Each row of numbers stands for one thing and depends on some of the facts below. Use the named rows to name the rest.

Facts:
bafler: γ suflar; η 527; ρ truflos; Π b
bazun: γ dutres; ρ kesu; Π b
befle: γ viti; Π b
benen: γ pogrel; ψ goplanon,skatri; ρ dribi; Π c
bifle: γ bruflen; η 836; ψ fuflu; ρ velok; Π b
bodrik: γ plepli; η 865; ψ digom; ρ voful; Π c
bravil: γ zalus; ψ pazibul; Π a
bretriper: γ truflos; η 725; ψ regru; Π b
brizuflek: γ binan; η 305; ψ floklos,vebi,pavek; Π c
brobre: γ lubani; η 527; ρ binan; Π a
brokle: γ suflar; η 612; Π a
brosek: γ dutres; η 207; ρ kadres; Π a
butus: γ skizu; η 207; Π b
deflotur: γ skizu; η 612; ψ rako; Π b
dibragrik: γ ploza; η 527; ρ lafos; Π c
digom: γ plepli; η 527; ψ bodrik; Π c
dipo: γ gruvek; ρ velok; Π a
dobribu: γ dutres; Π c
doklol: γ gruvek; η 207; ρ zaki; Π a
dolu: γ dreskebras; η 310; Π c
dreflaka: γ bruflen; η 865; ψ bifle; Π b
drilel: γ ploza; η 530; ψ dibragrik; ρ kadres; Π c
febro: γ nelen; η 530; Π c
fegran: γ fenul; η 305; ψ padral; ρ stegil; Π a
feplem: γ kesu; ψ kluvuvo,zosten,rigru; ρ ludu; Π b
feplen: γ flatra; η 527; Π a
fetrem: γ kadres; η 207; Π a
fladrodre: γ zaki; η 530; Π b
flebri: γ kadres; η 527; ψ fetrem; Π c
fleflas: γ lubani; η 725; ρ kesu; Π a
floklos: γ binan; η 836; ψ vebi,renubre,linan; Π b
flotras: γ viti; η 305; ρ nofli; Π c
foma: γ dutres; η 310; Π c
fuflu: γ bruflen; η 725; ρ viti; Π a
fufom: γ zalus; η 836; ρ fiplor; Π a
fustefal: γ gruvek; η 836; Π a
futur: γ pogrel; η 310; Π a
gefe: γ plostim; η 612; ψ punefo,gropal; ρ setre; Π c
gigos: γ broklur; η 310; Π b
goplanon: γ pogrel; ψ benen; Π b
gralu: γ fiplor; η 725; ρ binan; Π a
grapli: γ plepli; η 725; ρ skizuk; Π a
grasegran: γ mefa; η 305; Π c
gripa: γ flatra; η 836; ρ nofli; Π a
gropal: γ plostim; η 865; ψ todrim; Π c
groto: γ zaki; ρ broklur; Π b
grumul: γ ploza; η 305; ρ binan; Π b
gubak: γ velok; η 207; Π a
gupal: γ gruvek; η 305; ρ stugral; Π b
kavor: γ zaki; η 527; ψ statrek; Π c
kifus: γ bruflen; η 310; ψ fuflu; Π c
kitrafel: γ viti; Π c
kizevu: γ mefa; η 865; Π b
klide: γ kebuplom; η 310; ψ rari; ρ ludu; Π a
klozas: γ kadres; η 865; ψ flebri; ρ flatra; Π b
kluklar: γ pogrel; η 725; ρ gigos; Π a
kluplo: γ truflos; η 530; ψ regru,radi; ρ mefa; Π c
kluvus: γ viti; η 865; ρ suflar; Π b
kluvuvo: γ kesu; ψ rigru; ρ lubani; Π b
kubir: γ bruflen; ψ bifle; ρ ludu; Π b
kugripu: γ zodren; η 530; Π b
lafos: γ dutres; Π b
lagak: γ setre; η 207; ρ plepli; Π c
lagrodal: γ zalus; Π a
lalom: γ flatra; η 865; Π c
lete: γ bruflen; ψ dreflaka; ρ dreskebras; Π c
linan: γ binan; η 207; ψ brizuflek; Π b
lino: γ flatra; ψ lalom,pledrik; Π c
ludu: γ dribi; η 530; ρ bravil; Π a
magek: γ zalus; η 527; ψ pazibul,fufom; Π b
mapan: γ lubani; η 612; ψ fleflas; Π c
miflu: γ bruflen; η 530; Π c
mistibrom: γ truflos; η 310; ρ nelen; Π c
muskiti: γ viti; η 527; Π c
nofli: γ setre; η 612; Π b
nuro: γ flatra; η 530; ψ skufli; Π a
nutras: γ fenul; η 207; ψ tezo,padral; ρ kadres; Π b
padral: γ fenul; η 527; ρ dutres; Π a
pavek: γ binan; ψ tiklok,renubre; ρ kavor; Π c
pazibul: γ zalus; η 612; Π b
pledrik: γ flatra; η 612; ρ plepli; Π a
plefes: γ kesu; η 207; Π a
plepom: γ viti; η 207; ρ binan; Π c
plestu: γ viti; η 836; Π c
pligruk: γ gruvek; η 865; ψ stabo; Π a
plukel: γ kesu; ρ gigos; Π c
punefo: γ plostim; η 207; Π b
rabol: γ zalus; η 207; Π a
radi: γ truflos; Π a
rako: γ skizu; η 527; Π b
rari: γ kebuplom; η 527; ρ plostim; Π b
regru: γ truflos; η 207; Π a
renubre: γ binan; η 725; Π b
rigru: γ kesu; η 527; Π b
rina: γ truflos; η 305; Π b
rubraklor: γ zalus; Π a
rubus: γ lubani; ψ fleflas; ρ fiplor; Π a
safen: γ plepli; η 305; ρ miflu; Π b
sevem: γ bruflen; η 527; Π a
skatri: γ pogrel; η 530; ψ goplanon; Π a
skefi: γ suflar; η 530; Π b
skizuk: γ fenul; η 725; ψ nutras; Π a
skufli: γ flatra; ψ lino; Π a
stabo: γ gruvek; η 527; ψ pligruk; Π a
statrek: γ zaki; η 207; ψ fladrodre; Π c
stegil: γ binan; η 527; ψ brizuflek; Π b
stimodo: γ gruvek; η 612; Π a
stizek: γ flatra; η 305; ψ skufli,pledrik; Π a
stotu: γ fenul; ψ nutras; Π c
stugral: γ kadres; η 530; ρ voful; Π b
stura: γ lubani; Π b
sufli: γ dreskebras; η 836; ψ tralegen; ρ broklur; Π a
terak: γ kadres; η 725; ψ stugral; Π c
tezo: γ fenul; η 530; ψ padral; Π c
tibo: γ flatra; η 310; ρ brobre; Π a
tiklok: γ binan; η 530; ψ stegil,linan; Π b
tisteror: γ mefa; η 836; ρ skizuk; Π b
todrim: γ plostim; η 725; ψ punefo; Π b
tofo: γ fiplor; η 305; ρ lafos; Π b
tralegen: γ dreskebras; η 725; Π a
trini: γ dutres; η 530; ψ foma,bazun,dobribu; Π b
trogomus: γ bruflen; η 207; ψ bifle; ρ fenul; Π c
tronol: γ plepli; η 207; Π c
vebi: γ binan; η 612; ρ ludu; Π b
zagu: γ plepli; η 310; Π c
zimur: γ setre; η 527; ρ truflos; Π a
zosten: γ kesu; Π b

Known rows:
[  3  11  -6   5   2  11  14   6   2  -8   3   9  -2  -3 -14   6 -14   4
  26   6  26   2  -1  -9   0   3  16 -10   5  15  -7] -> ploza
[  2  12  -6   6   2  10  15   6   2  -8   3   9  -1  -4 -14   6 -14   3
  26   7  25   2  -1  -9   0   4  16 -10   5  14  -7] -> dutres
[  6   1  -5   6   8  16  13   4  -1  -8   5  12   3  -1 -18   8  -5   7
  19   7  19  -9  11  -1   2   8  14  -9  13  14  -4] -> skizuk
[ 12   9 -17   5  -4  -8  21  34  22   1 -19   9 -14   8 -26  -1  13 -15
  30   6  -2  23 -14  -3   7 -20   2 -26  33   4 -18] -> brizuflek
[  6  -6   0   0   6  12   5   5   4  -7  -3   5  -1  -1 -25   0  10  12
  14   4  14  -4   0  -2  15   6   1  -7  19  13   0] -> gubak
[  2  12  -6   6   2  11  14   6   2  -7   3   9  -1  -3 -14   5 -14   4
  27   6  26   3   0  -9   0   4  15 -10   5  15  -7] -> kebuplom
[ 10  19 -33  13 -10  -1   7  -6   9  10   9  -4  -7  -4  24  -5  -5 -10
   5   8  -4 -17   5   6  13  -4   3 -11  10  15  -2] -> bifle
[  9  -3 -10   2   6  11   9   9   3  -4  -2  13  -3   6 -12   5  -4  -1
  24   9  13  -6   0  -5   5   2  12  -7  13   9  -1] -> febro
[ 10  -8  -6   1   6  12   7   8   4  -4  -5  10  -3   6 -14   4  -2   2
  22   9  13  -9  -4  -6   9   5   8  -3  13   8   2] -> gropal
[  5  -3  -3   0  10  12   4   7   4 -10  -3  23   0   8 -23   2   3   3
  17   4  14  -2   2   1  10   5   6 -10  19  10   5] -> digom
[ 12   2  -8   0   7  15   9  12   2 -11  -1   6  -5   1 -12   4  -2  -2
  24   8  25  -3 -11   2   2   2  13  -4  14   8   3] -> fladrodre
[  9  -1 -10   6   7  15  12   7   2  -5   1  17   0   4 -10  10 -14  -3
  24  11  18 -11   8  -6  -1  10  16  -7   7  10  -1] -> stotu
[  8   2  -6   5   6  14  12   8   3  -8   3  10   3  -1 -21   7  -4   5
  22   6  19  -4   9  -1   1   4  13 -12  16  12  -6] -> kluklar
[ 10   3 -11  -1   4  12   9   7   0  -9   0   8  -2   2  -8  -2   3  -1
  19  10  17  -3 -11   4   7  -2  11  -3  16  11   4] -> rina
[ 12  11  -8  -3   4  13  11   6   6  -8  13  21   8   3 -23  -3  -5  11
  17  10  17  -3  17   2   2   1  16  -8  28  17  -5] -> klide
[  2  12  -6   6   2  11  13   5   2  -7   3   8  -1  -4 -14   6 -14   4
  26   6  26   2   0 -10   0   5  16 -10   4  15  -7] -> velok
[  4  12  -7   9   5  13  12   7   1 -16   3   4   3  -3 -15   0 -15  -1
  30   0  25   1   6 -16   1  -2  14  -4   6  18  -4] -> flatra

Rows to name:
No name comes twice in this set of rows, the named rows included.
[ 14  14 -16  13  -2  -5  23  37  27   0 -17  13 -14   2 -27   6  -2 -17
  34   4   6  21  -4  -6  -6 -11   6 -29  27   3 -21] : pavek
[  9  -1   1  -5  12  17   3  11   3 -18  -1  15  -3   3 -25   0   5   4
  20   4  28   4 -11   7   5   5  10  -5  21  10   9] : rigru
[  6   5  -6   5   9  18  10   7  -2 -18   7  16  11   3 -26  -2  -1   0
  22  -3  17  -2  17  -3   1  -9  17  -8  23  13   0] : tibo
[  6  19 -27  21  -3   1   7  -6  16   7   9  17  -4  -1  11   4 -17  -9
   4   3  -3 -17  30   2   6  10   2 -21   8  17  -3] : lete
[  6 -10   5  -6  12  18   6   7   0 -13   1  12   3   5 -32   5   6  14
  22   4  25   0   0   1   7   4  13  -6  21  11   2] : padral
[ 11  -5  -5   2  10  15  13  15   4  -8  -2  15  -3   7 -17  12 -11  -2
  32   9  24  -4   1  -7  -4   6  20  -8  10   7  -3] : dobribu
[  6  -1  -4  -3  13  17  10  11   0 -14   3  28   2  14 -24   5  -3   1
  26   6  22   2   3   2   0  -1  20 -10  20  10   2] : foma
[  2   4   1   9  -1  18   7   9   3  -1   4  12   2  -4 -23   6   0   4
  21  -1  18  -7   9  -4  -4   0  19 -10  17   4  -5] : gralu
[ 14  17  -9   7   3   0  20  39  25 -11 -16   8 -17   1 -33   3   6 -16
  34   1  20  29 -16   2  -6 -11   5 -27  31   4 -13] : renubre
[ 12  -8 -16  -2   0   9  14   9  -2   2  -4   3  -3   7  -1   4  -1  -3
  27  17   7 -12 -10  -8   8  -6  18   0   9   7  -5] : plestu
[  7 -10   3  -1   8  13   5   7   3  -9  -4   5  -2   1 -28   2  11  12
  17   4  18  -3  -3  -2  13   5   3  -6  20  10   1] : fetrem
[  7   2  -9   6   7  12  10   7   5  -7   0  21  -1   5 -15   6  -8  -1
  20   7  14  -6   8  -3   3   7  12 -10  13  11   1] : terak
[  6  21 -25  17  -4   0   2  -7  15   3   7   5  -8  -5  13  -6  -3  -7
  -2   3  -1 -14  13  10  15   8  -7 -14  12  18   4] : dreflaka

The same things again, as new rows of numbers:
Known rows:
[-12  -8  10  -7   5  12  13  10  -1  -3   8  -7  -1   8  16   2  -8   0
  20 -14 -17 -18   9  15  -2   1   4   2] -> klide
[  9  -8   5  -6  -4   8   6  10   4  -2   5  -4  -2   0  -1  -5  -9  -6
   3 -16 -15   4  11  -5  -4  17   1  -4] -> fiplor
[ 11  -6   2 -10  -1  10   3  10  -1 -12  -3  -4  -5   9  -5  -5  -6  -5
  13   0 -13  -2   9  -6  -4  13   5  -6] -> vebi
[  9  -8   5  -6  -4   9   7  10   4  -2   5  -4  -2   0  -1  -5  -9  -6
   3 -17 -15   4  10  -5  -5  17   2  -4] -> dribi
[  9  -6   3  -6  -3  11   5  11   0  -6  -1  -6  -4   6   5  -7  -8  -6
  16  -5 -10  -5   5  -2   0  11   1  -5] -> renubre
[  4  -4   2  -8  -6   9   9  11   3   0   7  -4  -1   3   4  -1  -8  -6
   3  -4 -15  -5   9  -7  -8  14   1  -2] -> kitrafel
[  0  -3   4  -9  -4   7   9   9   3  -3   5  -6  -4   6   0  -3  -4  -2
  -1   2 -14   3   3  -8  -7   9   3   1] -> brokle
[  6  -3   4  -8  -3  10  14  11   5   2   5  -9   1   6   6   4  -6  -4
  -3 -13 -15  -6   9   1  -2  11  -1   0] -> brosek
[ 13  -5   2  -7  -3   6   2   9   6  -9  -3  -3  -9   2  -9  -8  -4  -3
   5   2 -14   2   5  -9  -6  17   0  -5] -> tisteror
[  9  -7   5  -6  -4   9   7  10   4  -2   5  -5  -1   0  -1  -5  -9  -6
   3 -16 -15   5  10  -5  -4  17   1  -4] -> voful
[-15  -5   4  -6   0   7  -6   8   4  -8   7  -7   3   2   6   4  -6  -3
  15 -10 -17  -5   5  -1  -9   1   2   2] -> bravil
[-11  -7   5  -7  -1   6  -3   5   5  -8   7  -4  -3  -4   2   1  -5  -2
  21   3 -17  -9   9  -4 -13   1   3  -3] -> gefe
[  2  -2   2 -11  -3   6   6   8   5  -5   4  -6  -6   5  -3  -4  -3  -3
  -1   4 -14   6   1 -11  -9   9   2   1] -> fustefal
[ -9 -10   1  -9   1   8 -23   4   1 -19  -6  -8   2   2   8  -3  -8  -9
  39  -4  -8  -6   8  -4  -9 -16   5  -7] -> stegil
[  3  -3  10  -6  -2  12  27  14   1   6   1  -8  -2  12  14  -2  -5   0
   3 -13 -11 -10  11  16  -2   4   3   1] -> tibo
[-12  -6   7  -6   3   8   3   6   6  -5   6  -7  -2   1  10   3  -6  -1
  19 -12 -16 -12   4   8  -8   1   0   2] -> fegran
[ 10  -8   5  -6  -4   8   7  10   4  -2   5  -4  -2   0  -1  -5  -9  -6
   3 -17 -14   4  10  -5  -4  17   1  -4] -> velok

Which thing is each row?
No name comes twice in this set of rows, the named rows included.
[-18  -5   6  -4  -2   4  -8   9   6  -5   4  -3   3   1   8   3  -5  -5
  19 -11 -17  -8  13   4 -16  -2   1  -2] : lino
[ -8 -13   4  -5   2   5 -14  10   6 -17   3  -1   3   3  -1  -4  -6  -1
  20 -20 -22 -14  12   5  -6   4   0  -4] : kubir
[  3  -1   5 -10  -3   4  10  10   7  -3  -2  -6  -6   8  -5  -1  -1  -2
  -8   0 -14   6   8  -3 -13   6   2   0] : gripa
[ -6  -8   4  -4   2   7 -10  10   3 -14   0  -3   1   3  -2   1  -7  -4
  23 -15 -19 -10  10   2  -7  11   1  -4] : feplem
[ 10  -4   3  -9  -3  11  18   9   4   3   6  -4  -7   4   9  -2  -8  -5
   5  -5 -13 -11   9   2  -6  14   0  -2] : flotras
[-24  -5   8  -4   0   3 -11   9   6  -7   2  -6   5   4   7   5  -3  -2
  18 -15 -17  -4   9   6 -14  -7   2   1] : skufli
[-12 -11   4  -6  -2   6  -4   8   8  -6  11  -3   5  -2  10   0  -7  -3
  16 -17 -20 -20  14   5  -8  -2  -1  -2] : trogomus
[ -6  -8   4  -2   0   7 -12   8   5 -13   0  -5   1  -2   0   1  -6  -3
  25 -12 -17 -10   8   1  -6   7   0  -4] : kluvuvo
[-10  -5   4  -9   0   4  -4   4   7 -10   4  -6  -4  -1  -2   2  -2  -1
  12   2 -16  -1   4  -5 -12   0   3   0] : sufli
[  5  -3   3  -8  -3   9  12  11   4  -1   5  -8   0   5   1   3  -5  -3
  -2  -7 -15  -3   7  -4  -4  12   1   0] : dipo
[  6  -4   4  -8  -4  10  16  10   4   3   7  -3  -6   5  11  -5  -8  -5
   5  -7 -13  -8   7   1  -7  12   0  -1] : grasegran
[ 12  -7   4  -5  -5   9  10   9   4  -3   4  -4   0  -2  -5  -4  -9  -6
  10 -16 -12   2   7  -7  -4  17   3  -2] : binan
[ 11  -5   4  -5  -2   9   8  11   3  -4   0  -4  -7   6   5  -9  -8  -5
  11 -12 -12  -5   4   4  -2  17  -1  -3] : rina
[ 10  -3   2  -8  -4   8  17   9   7  -4   1  -5   0   3  -8  -1  -4  -2
   2  -4 -12  -1   3  -6  -8   8   4   2] : brobre

The same things again, as new rows of numbers:
Named rows:
[  1   9   2   4   1   6 -14   3  15   0   5 -16  -1  19] -> rubus
[ 6  2  0  7 10 -4 -2 -5  0  1 11 -8 14 16] -> padral
[  8   8   0   6  19   1  -6   7   4  -5  11 -13  17  18] -> plestu
[  5   4   1   6  11  -6  -8   0  10  -3  13 -11  15  16] -> fustefal
[ -8   0  -1   3  13  -7 -17   3  16 -10  12 -10  11  22] -> fiplor
[  5  14  -5   4   7  15 -11   3  -5   4   6 -10  10  19] -> flebri
[  8   4   2   6  12  -7  -6  -1   9  -4  11 -10  13  16] -> fufom
[  4   6   2   8  19   1  -9  11  11  -7   8 -18  14  21] -> kitrafel
[ -1   7  -8   9   4  13 -10  -6   8  10   2  -3   5  10] -> stizek
[ 7  2 -2  5 13 -5 -6 -3  1 -2  9 -4 15 18] -> bafler
[ 18   2 -11   4  -8  15 -40   7  10   5  -7   6  19  23] -> dreflaka
[  1   2   0   5  14  -4 -10   2  10  -5   9 -10  13  19] -> stugral
[  1   2   3   7  12  -5 -10   4  17  -6  10 -16  11  18] -> radi
[  2   7  -2   4   1   3 -17   9   6  -5   4 -14  -8  16] -> feplem
[  4   2   4   7  12  -7  -9   3  16  -6   8 -16   9  19] -> dipo
[-11   8  -1   0   2   9  -1  -2  -5   7   9 -14  -2  20] -> linan
[ -5   0   1   2  13  -9 -14   3  15 -10  10  -9   8  23] -> zodren

Rows to name:
No name comes twice in this set of rows, the named rows included.
[ 14  13  -3  -1   2  10 -20  21  15   3   3 -13  13  20] : kifus
[ 5  4  0  4 14 -7 -7  1  8 -4 10 -7 12 18] : tisteror
[  6   6   3   8  20   0  -7  10  11  -7   6 -18  11  21] : plukel
[  5   6   0   9  19   2  -8   8   6  -5   8 -15  16  19] : febro
[  7  11   0   3  -1   0 -14   7   8  -3   9 -15  -6  12] : klide
[ 10   7   3   6  21   3   0  -1   4  -1   3 -10  18  25] : plepom
[ -7   9  -2   5   7  19   3   0 -16   9   7 -16   4  20] : brizuflek
[-10   9  -3   0   1  10  -3  -3  -7   8  12 -11   3  18] : stegil
[  8   6  -2   8  18   3  -5   2  -3  -2  10 -10  21  18] : muskiti
[ -8  11   0  -1   3   6  -3   0   0   5  12 -14  -1  19] : floklos
[  0   7  -2   6  -2   4 -20   8   9  -4   8 -18  -3  14] : bravil
[ 17  -4  -3   6   4  -3 -12   5   6   4   3  -1  24  18] : fuflu
[ -9   9   0   1   2   8  -6   1   2   4   8 -15  -2  20] : tiklok

